Small tables with named rows and columns. After each table, cells are looked up by row and column.

kep =
cols = sis, lafofo, nel, tevitil, fafibav
kif: [0.9, 0.3, 0.9, 0.2, 0.2]
paz: [0.7, 0.9, 0.5, 0.5, 0.4]
besesar: [0.2, 0.6, 0.3, 0.9, 0.9]
vazar: [0.4, 0.1, 0.7, 0.5, 0.6]
lukabov: [0.5, 0.5, 0.4, 0.5, 0.6]
lal: [0.6, 0.6, 0.6, 0.6, 0.6]
pelog: [0.3, 0.6, 0.4, 0.8, 0.8]
sevukal: [0.4, 0.1, 0.6, 0.4, 0.6]
tibak: [0.4, 0.2, 0.6, 0.6, 0.7]
nudisu: [0.9, 0.3, 0.9, 0.2, 0.3]
mim: [0.6, 0.5, 0.5, 0.4, 0.5]
gupegep: [0.5, 0.5, 0.4, 0.5, 0.6]

What is the nel of paz in kep?
0.5
What is the nel of mim in kep?
0.5
What is the fafibav of gupegep in kep?
0.6
What is the tevitil of tibak in kep?
0.6
What is the fafibav of nudisu in kep?
0.3
What is the sis of tibak in kep?
0.4
What is the tevitil of mim in kep?
0.4
What is the nel of vazar in kep?
0.7
What is the sis of paz in kep?
0.7
What is the tevitil of paz in kep?
0.5
What is the sis of nudisu in kep?
0.9
What is the sis of pelog in kep?
0.3
What is the lafofo of nudisu in kep?
0.3
What is the nel of nudisu in kep?
0.9
What is the nel of lal in kep?
0.6
What is the tevitil of gupegep in kep?
0.5
What is the lafofo of lukabov in kep?
0.5
What is the tevitil of kif in kep?
0.2
Row with the largest lafofo: paz

gad:
	veki	benedi	voz	pif
fuda	65867	53730	50608	47408
fik	88914	84014	44848	30748
nezi	51090	41802	47440	46026
daso	40774	65010	48598	11941
bibe	50223	62510	41957	52089
tev	42176	44614	47319	60252
gab	12676	24826	48157	43945
bas	77881	90799	45664	19715
fub	70902	56620	46898	84863

What is the pif of fuda in gad?
47408
What is the veki of fik in gad?
88914
What is the veki of tev in gad?
42176
What is the voz of fub in gad?
46898
What is the benedi of gab in gad?
24826
What is the benedi of nezi in gad?
41802
What is the voz of tev in gad?
47319
What is the benedi of bas in gad?
90799
What is the veki of gab in gad?
12676
What is the pif of tev in gad?
60252
What is the pif of nezi in gad?
46026
What is the veki of fub in gad?
70902
What is the pif of bas in gad?
19715
What is the veki of bas in gad?
77881
What is the voz of bas in gad?
45664
What is the pif of fub in gad?
84863
What is the benedi of tev in gad?
44614

fot
         baroneg   vudi    raz    guk   vudu  gavoves    ref    sut  silabo
sino       -0.36  -0.36  -0.42  -0.38  -0.37    -0.57  -0.48  -0.41   -0.41
gekemas    -0.69  -0.31  -0.09   0.11  -0.66     0.23  -0.13  -0.63   -0.20
zedan      -0.46  -0.50  -0.41  -0.40  -0.53    -0.50  -0.54  -0.49   -0.67
vilaro     -0.16   0.38  -0.35  -0.05  -0.43    -0.10  -0.85  -0.20    0.41
zeze       -0.22   0.28  -0.10  -0.16   0.02     0.29  -0.98  -0.19    0.70
govuzol    -0.43  -0.38  -0.25  -0.51  -0.54    -0.57  -0.80  -0.55   -0.34
mil        -0.63  -0.41  -0.37   0.18  -0.65     0.17  -0.11  -0.45   -0.28
fum        -0.25  -0.46  -0.35  -0.27  -0.59    -0.43  -0.36  -0.49   -0.37
seg        -0.30  -0.49  -0.43  -0.32  -0.46    -0.75  -0.49  -0.45   -0.56
muk        -0.38  -0.40  -0.43  -0.30  -0.51    -0.35  -0.39  -0.42   -0.41
lis        -0.40  -0.42  -0.41  -0.41  -0.39    -0.44  -0.41  -0.43   -0.43
modoza     -0.08  -0.38  -0.41  -0.23  -0.97    -0.47  -0.40  -0.43   -0.46
mileg      -0.38  -0.37  -0.39  -0.31  -0.44    -0.46  -0.45  -0.43   -0.36

baroneg of gekemas: -0.69
baroneg of lis: -0.40
sut of vilaro: -0.20
guk of fum: -0.27
silabo of gekemas: -0.20
vudi of sino: -0.36
raz of mil: -0.37
ref of govuzol: -0.80
ref of modoza: -0.40
guk of zeze: -0.16
baroneg of zeze: -0.22
sut of lis: -0.43
ref of zedan: -0.54
sut of mil: -0.45
sut of modoza: -0.43
baroneg of vilaro: -0.16

